Below are the code and all the weights of a small trained network. Each question names an input and a target symbol and asks about switching units off, where a switched-off unit gives its printed mean instead of its output.

import numpy as np


def w(rows, s, z=0):
    codes = np.array(rows[::2]) - 128.0
    scale = np.full(codes.shape[1], s)
    scale[-1] = z or s
    return codes * scale


def norm(h):
    return h / np.sqrt((h * h).mean(-1, keepdims=True) + 1e-5)


def f(y):
    return np.maximum(y, 0)


def softmax(a):
    e = np.exp(a - a.max(-1, keepdims=True))
    return e / e.sum(-1, keepdims=True)


def log_softmax(a):
    a = a - a.max(-1, keepdims=True)
    return a - np.log(np.exp(a).sum(-1, keepdims=True))


def net(x, mask):
    ids = ['ΓΛΞζθψω'.index(c) for c in x.split()]
    T = len(ids)
    res = E[ids] + P[:T]
    r = norm(res)
    for j in range(2):
        rows = slice(3 * j, 3 * j + 3)
        q, k, v = (r @ M[0][rows].T for M in (Q, K, V))
        z = softmax(np.where(np.tri(T) > 0, q @ k.T / 3**0.5, -1e9)) @ v
        o = O[0][rows]
        res = res + np.where(mask[j], z, o[:, -1]) @ o[:, :-1]
    y = f(norm(res) @ A[0][:, :-1].T + A[0][:, -1])
    res = res + np.where(mask[2:6], y, B[0][:, -1]) @ B[0][:, :-1]
    return log_softmax(norm(res)[-1] @ U[:, :-1].T + U[:, -1])


Q, K, V, O, A, B = {}, {}, {}, {}, {}, {}
E = w([
[148,122,151,192,32,94,209],'Γ',
[148,149,92,126,91,134,235],'Λ',
[101,97,221,93,60,69,105],'Ξ',
[100,95,220,71,82,113,124],'ζ',
[138,143,3,104,93,117,215],'θ',
[124,83,119,122,47,193,225],'ψ',
[136,103,89,171,147,180,117],'ω',
],0.016)
P = w([
[210,176,128,146,144,168,50],'0',
[2,154,179,91,66,92,201],'1',
[47,109,160,134,78,83,167],'2',
[67,68,154,154,90,48,177],'3',
[84,55,152,157,94,49,168],'4',
[133,14,152,145,111,56,167],'5',
],0.0088)
Q[0] = w([
[97,57,176,70,135,142,131],'H1',
[112,150,130,166,169,165,163],'H1',
[60,124,214,142,41,75,90],'H1',
[181,119,51,194,143,149,92],'H2',
[148,90,131,161,61,119,199],'H2',
[99,66,244,148,167,99,13],'H2',
],0.011)
K[0] = w([
[132,196,156,166,162,82,86],'H1',
[118,70,122,135,32,91,129],'H1',
[153,189,145,89,160,134,110],'H1',
[67,156,86,146,255,158,198],'H2',
[152,117,35,132,66,186,180],'H2',
[203,82,227,243,119,232,13],'H2',
],0.0092)
V[0] = w([
[18,79,90,117,176,84,181],'H1',
[110,26,2,216,138,6,88],'H1',
[98,21,130,178,154,153,18],'H1',
[238,130,110,147,75,167,156],'H2',
[47,111,208,79,120,230,78],'H2',
[112,214,225,199,117,57,50],'H2',
],0.0091)
O[0] = w([
[201,13,206,30,67,84,63,41],'H1',
[194,152,119,175,15,28,35,94],'H1',
[152,189,12,92,96,58,117,104],'H1',
[101,181,66,22,139,83,165,255],'H2',
[212,119,158,103,30,199,57,70],'H2',
[139,2,78,121,95,25,61,4],'H2',
],0.009,0.005)
A[0] = w([
[41,160,71,82,217,163,116,253],'N1',
[117,227,69,230,212,172,213,52],'N2',
[171,187,141,173,101,207,92,200],'N3',
[137,156,113,183,100,60,248,126],'N4',
],0.011,0.0036)
B[0] = w([
[206,147,98,146,146,116,67,219],'N1',
[116,250,95,217,98,104,157,250],'N2',
[99,119,150,125,174,129,168,165],'N3',
[127,121,177,160,164,201,156,235],'N4',
],0.018,0.014)
U = w([
[137,152,147,95,254,31,128,46],'Γ',
[82,92,180,167,198,239,189,2],'Λ',
[133,123,76,111,79,64,113,224],'Ξ',
[187,127,76,77,170,231,100,108],'ζ',
[199,138,226,154,80,142,111,57],'θ',
[118,223,189,7,137,138,84,118],'ψ',
[98,236,76,162,129,139,136,209],'ω',
],0.0089,0.0038)

Each question gives the input, a string of symbols that net reads in full, and the target symbol t.
The units are the heads (3 rows each of Q, K, V and O) and the neurons (one row each of A and B). Each row of codes is followed by its name. A weight is (code - 128) times the scale printed after its matrix; where a second scale follows, it is the last column's (O, A, B and U).
mask holds one flag per unit, heads first, then neurons. A switched-off unit (its flag False) gives its mean, the last column of its rows in O or B, instead of its output. The means were averaged over made-up inputs and are rounded, as every weight is.
A unit's drop is (log p(t) with every unit on - log p(t) with that unit switched off) / (log p(t) with every unit on - log p(t) with every unit switched off).
The circuit of an input: a set's keep is (log p(t) with only the set's units on - log p(t) with every unit switched off) / (log p(t) with every unit on - log p(t) with every unit switched off). Starting from all 6 units, units are removed one at a time, each time the one whose removal leaves the highest keep (on an exact tie, the one counted first), for as long as the keep stays at least 0.8.
units of the circuit, in order: the units of the circuit, biggest drop first
most important unit: the unit with the biggest drop
k most important neurons: the k neurons with the biggest drops, biggest first
heads that matter: for each layer, one digit per head in row order, 1 if its drop is at least 0.15 and else 0, layers parted by /
drop of u: that unit's drop, to one decimal
input ψ ω Ξ, target ψ: most important unit => N2
input ω Λ ω ω ω Λ, target Λ: 3 most important neurons => N4, N2, N1
input ζ ω Ξ Γ ω, target Λ: 3 most important neurons => N3, N2, N1
input ψ Ξ ω Λ ζ, target ψ: heads that matter => 11
input ω ω ω ω, target Ξ: 2 most important neurons => N4, N2
input ζ ω Γ ζ, target ζ: 3 most important neurons => N2, N4, N1
input ω ω ω Λ ω, target Ξ: units of the circuit, in order => N4, H1
input ψ ω ζ, target ψ: units of the circuit, in order => N2, H1, N4
input ζ Γ Ξ, target ζ: units of the circuit, in order => H2, H1, N2, N4
input θ ω θ ω Λ Λ, target Λ: units of the circuit, in order => H1, H2, N4, N2
input Λ ω Ξ, target Λ: 2 most important neurons => N2, N1
input ω ω Ξ ω, target θ: units of the circuit, in order => H1, N2, N1, N3
input Γ θ Λ Γ, target Λ: units of the circuit, in order => H1, N2
input Λ ω ψ ζ ω, target Λ: most important unit => H1
input ψ ψ ψ, target Λ: 2 most important neurons => N2, N3
input Γ ζ Ξ Λ Λ Γ, target Λ: 2 most important neurons => N4, N1
input Γ ω Γ ω ω Ξ, target Γ: drop of N2 => 0.6
input Γ ψ ζ Ξ Ξ, target Γ: drop of H2 => 1.1
input Ξ Λ ω ω Λ ω, target θ: drop of H1 => 1.0
input Γ θ Ξ Γ ζ, target Γ: most important neuron => N2
